Below is a small trained network, with its code and all its weights. Each question gives an input and a target symbol and asks what happens when units are switched off, that is, made to give their printed mean instead of their output.

import numpy as np


def w(rows, s, z=0):
    codes = np.array(rows[::2]) - 128.0
    scale = np.full(codes.shape[1], s)
    scale[-1] = z or s
    return codes * scale


def norm(h):
    return h / np.sqrt((h * h).mean(-1, keepdims=True) + 1e-5)


def f(y):
    return np.maximum(y, 0)


def softmax(a):
    e = np.exp(a - a.max(-1, keepdims=True))
    return e / e.sum(-1, keepdims=True)


def log_softmax(a):
    a = a - a.max(-1, keepdims=True)
    return a - np.log(np.exp(a).sum(-1, keepdims=True))


def net(x, mask):
    ids = ['ΓΘΠΦαεζημξτψ'.index(c) for c in x.split()]
    T = len(ids)
    res = E[ids] + P[:T]
    r = norm(res)
    for j in range(2):
        rows = slice(3 * j, 3 * j + 3)
        q, k, v = (r @ M[0][rows].T for M in (Q, K, V))
        z = softmax(np.where(np.tri(T) > 0, q @ k.T / 3**0.5, -1e9)) @ v
        o = O[0][rows]
        res = res + np.where(mask[j], z, o[:, -1]) @ o[:, :-1]
    y = f(norm(res) @ A[0][:, :-1].T + A[0][:, -1])
    res = res + np.where(mask[2:10], y, B[0][:, -1]) @ B[0][:, :-1]
    return log_softmax(norm(res)[-1] @ U[:, :-1].T + U[:, -1])


Q, K, V, O, A, B = {}, {}, {}, {}, {}, {}
E = w([
[119,91,121,114,44,44],'Γ',
[99,122,140,91,147,145],'Θ',
[156,92,158,127,130,74],'Π',
[109,145,98,111,252,143],'Φ',
[96,123,82,146,132,112],'α',
[102,129,80,148,146,108],'ε',
[87,162,169,172,174,110],'ζ',
[111,120,68,142,146,123],'η',
[143,144,161,154,195,151],'μ',
[162,159,113,149,132,96],'ξ',
[166,78,131,155,128,133],'τ',
[136,165,94,113,93,152],'ψ',
],0.017)
P = w([
[199,75,236,72,41,36],'0',
[184,81,216,86,86,62],'1',
[170,88,194,105,112,75],'2',
[157,103,186,120,116,94],'3',
[150,114,178,134,116,106],'4',
[145,124,173,150,117,119],'5',
[138,135,166,165,120,129],'6',
[133,147,163,178,124,142],'7',
[127,157,158,192,119,157],'8',
[125,164,158,207,129,173],'9',
[117,171,154,230,124,190],'10',
[111,180,161,240,128,212],'11',
[104,184,170,253,135,233],'12',
],0.0042)
Q[0] = w([
[134,51,81,144,117,123],'head 0',
[186,87,180,84,105,152],'head 0',
[134,129,159,106,66,92],'head 0',
[97,164,72,230,207,165],'head 1',
[148,91,252,39,111,242],'head 1',
[174,120,111,110,136,118],'head 1',
],0.014)
K[0] = w([
[155,68,128,196,139,134],'head 0',
[141,129,170,24,130,65],'head 0',
[126,137,121,79,89,11],'head 0',
[130,183,130,199,160,200],'head 1',
[94,80,173,55,146,104],'head 1',
[190,157,145,120,124,88],'head 1',
],0.013)
V[0] = w([
[84,210,180,109,154,2],'head 0',
[91,215,107,100,57,191],'head 0',
[185,40,172,166,71,224],'head 0',
[45,138,93,195,153,29],'head 1',
[157,204,113,40,75,56],'head 1',
[139,119,184,101,228,15],'head 1',
],0.0051)
O[0] = w([
[172,113,81,110,40,254,178],'head 0',
[130,132,86,87,45,88,4],'head 0',
[41,147,150,95,98,63,72],'head 0',
[101,97,191,172,58,200,251],'head 1',
[74,148,101,158,211,149,76],'head 1',
[57,158,102,187,48,63,253],'head 1',
],0.0059,0.0029)
A[0] = w([
[103,96,181,157,152,66,1],'neuron 0',
[69,166,71,138,146,109,150],'neuron 1',
[191,119,122,193,129,115,142],'neuron 2',
[248,59,136,91,105,123,14],'neuron 3',
[101,134,146,154,14,138,219],'neuron 4',
[132,137,168,82,78,88,157],'neuron 5',
[211,62,197,105,119,79,157],'neuron 6',
[100,255,121,120,135,130,90],'neuron 7',
],0.0092,0.0023)
B[0] = w([
[110,172,156,116,113,164,187],'neuron 0',
[166,147,149,138,115,132,172],'neuron 1',
[98,128,132,84,124,88,241],'neuron 2',
[125,123,65,197,2,174,143],'neuron 3',
[139,141,124,108,153,125,255],'neuron 4',
[129,97,113,143,119,163,158],'neuron 5',
[182,89,119,130,140,120,190],'neuron 6',
[111,148,136,128,182,140,178],'neuron 7',
],0.015,0.0061)
U = w([
[196,102,118,184,73,137,253],'Γ',
[197,109,220,63,160,91,117],'Θ',
[178,215,86,72,95,165,106],'Π',
[136,144,133,126,133,129,102],'Φ',
[91,93,152,23,132,204,93],'α',
[80,118,89,173,120,171,132],'ε',
[96,135,97,144,122,145,114],'ζ',
[34,60,121,114,168,72,94],'η',
[135,208,87,96,111,22,121],'μ',
[135,161,79,255,124,97,98],'ξ',
[57,207,170,164,36,149,133],'τ',
[200,100,79,180,233,127,107],'ψ',
],0.0098,0.0048)

Each question gives the input, a string of symbols that net reads in full, and the target symbol t.
The units are the heads (3 rows each of Q, K, V and O) and the neurons (one row each of A and B). Each row of codes is followed by its name. A weight is (code - 128) times the scale printed after its matrix; where a second scale follows, it is the last column's (O, A, B and U).
mask holds one flag per unit, heads first, then neurons. A switched-off unit (its flag False) gives its mean, the last column of its rows in O or B, instead of its output. The means were averaged over made-up inputs and are rounded, as every weight is.
A unit's drop is (log p(t) with every unit on - log p(t) with that unit switched off) / (log p(t) with every unit on - log p(t) with every unit switched off).
The circuit of an input: a set's keep is (log p(t) with only the set's units on - log p(t) with every unit switched off) / (log p(t) with every unit on - log p(t) with every unit switched off). Starting from all 10 units, units are removed one at a time, each time the one whose removal leaves the highest keep (on an exact tie, the one counted first), for as long as the keep stays at least 0.8.
circuit, biggest first: the units of the circuit, biggest drop first
most important unit: the unit with the biggest drop
k most important neurons: the k neurons with the biggest drops, biggest first
heads that matter: for each layer, one digit per head in row order, 1 if its drop is at least 0.15 and else 0, layers parted by /
input μ Γ Γ ξ ε η ε, target η: 4 most important neurons	[neuron 2; neuron 0; neuron 3; neuron 6]
input ζ μ Γ, target Γ: circuit, biggest first	[neuron 6; neuron 3]
input τ η α μ α, target μ: circuit, biggest first	[neuron 4; head 1]
input η ζ ψ ξ μ α ξ μ μ ε α, target μ: 2 most important neurons	[neuron 4; neuron 0]
input μ η α ξ η, target ξ: 2 most important neurons	[neuron 1; neuron 4]
input Φ ζ ζ Γ Φ τ τ Γ ε, target τ: circuit, biggest first	[head 0; head 1; neuron 0]
input η μ Γ ξ η, target ξ: circuit, biggest first	[neuron 1; neuron 4; neuron 6; head 0]
input η Φ Φ Π Γ ψ Φ ε ε ψ ζ μ, target Θ: circuit, biggest first	[head 1; neuron 2; head 0]
input τ η τ Θ ψ ξ η η τ, target Θ: most important unit	head 0
input ε Φ Π Θ Φ η ε η ζ η τ α, target τ: heads that matter	11
input μ Φ τ Γ Φ ξ η μ ψ η τ, target Θ: circuit, biggest first	[head 0; neuron 6; neuron 0; neuron 2]
input Π Φ α ξ Θ α, target ξ: 2 most important neurons	[neuron 0; neuron 1]
input ε η μ μ ε, target μ: 2 most important neurons	[neuron 4; neuron 6]
input Φ τ η ξ μ η ε Γ τ ζ ε, target τ: circuit, biggest first	[head 1; neuron 6]
input ψ μ η Π ψ ε ζ Γ μ ε α η, target η: 2 most important neurons	[neuron 2; neuron 0]
input η μ ξ ε, target ξ: heads that matter	11
input Π η η η ζ ε μ ε μ η, target μ: most important unit	head 1
input Γ η τ ζ ψ Φ μ ψ Γ μ η ε, target μ: heads that matter	11
input Π ψ ξ ζ α, target ξ: heads that matter	01
input ε μ α Θ η η τ α, target τ: circuit, biggest first	[head 0; neuron 0; head 1]
input μ η η, target μ: circuit, biggest first	[neuron 1; neuron 6; neuron 3]
input Π ξ ε, target ξ: 3 most important neurons	[neuron 1; neuron 4; neuron 6]
input τ μ μ ζ ξ Π, target Γ: 4 most important neurons	[neuron 6; neuron 3; neuron 5; neuron 7]
input η Θ η, target η: 2 most important neurons	[neuron 2; neuron 6]
input α μ Φ μ ζ α Γ η α, target η: 3 most important neurons	[neuron 0; neuron 6; neuron 1]
input Π Γ ζ ζ Π η ξ Φ μ α α Φ α, target α: 3 most important neurons	[neuron 4; neuron 6; neuron 3]
input τ Θ Φ Θ ζ Θ μ Π, target Γ: 4 most important neurons	[neuron 6; neuron 3; neuron 5; neuron 0]
input η μ μ η Γ, target Γ: most important neuron	[neuron 2]
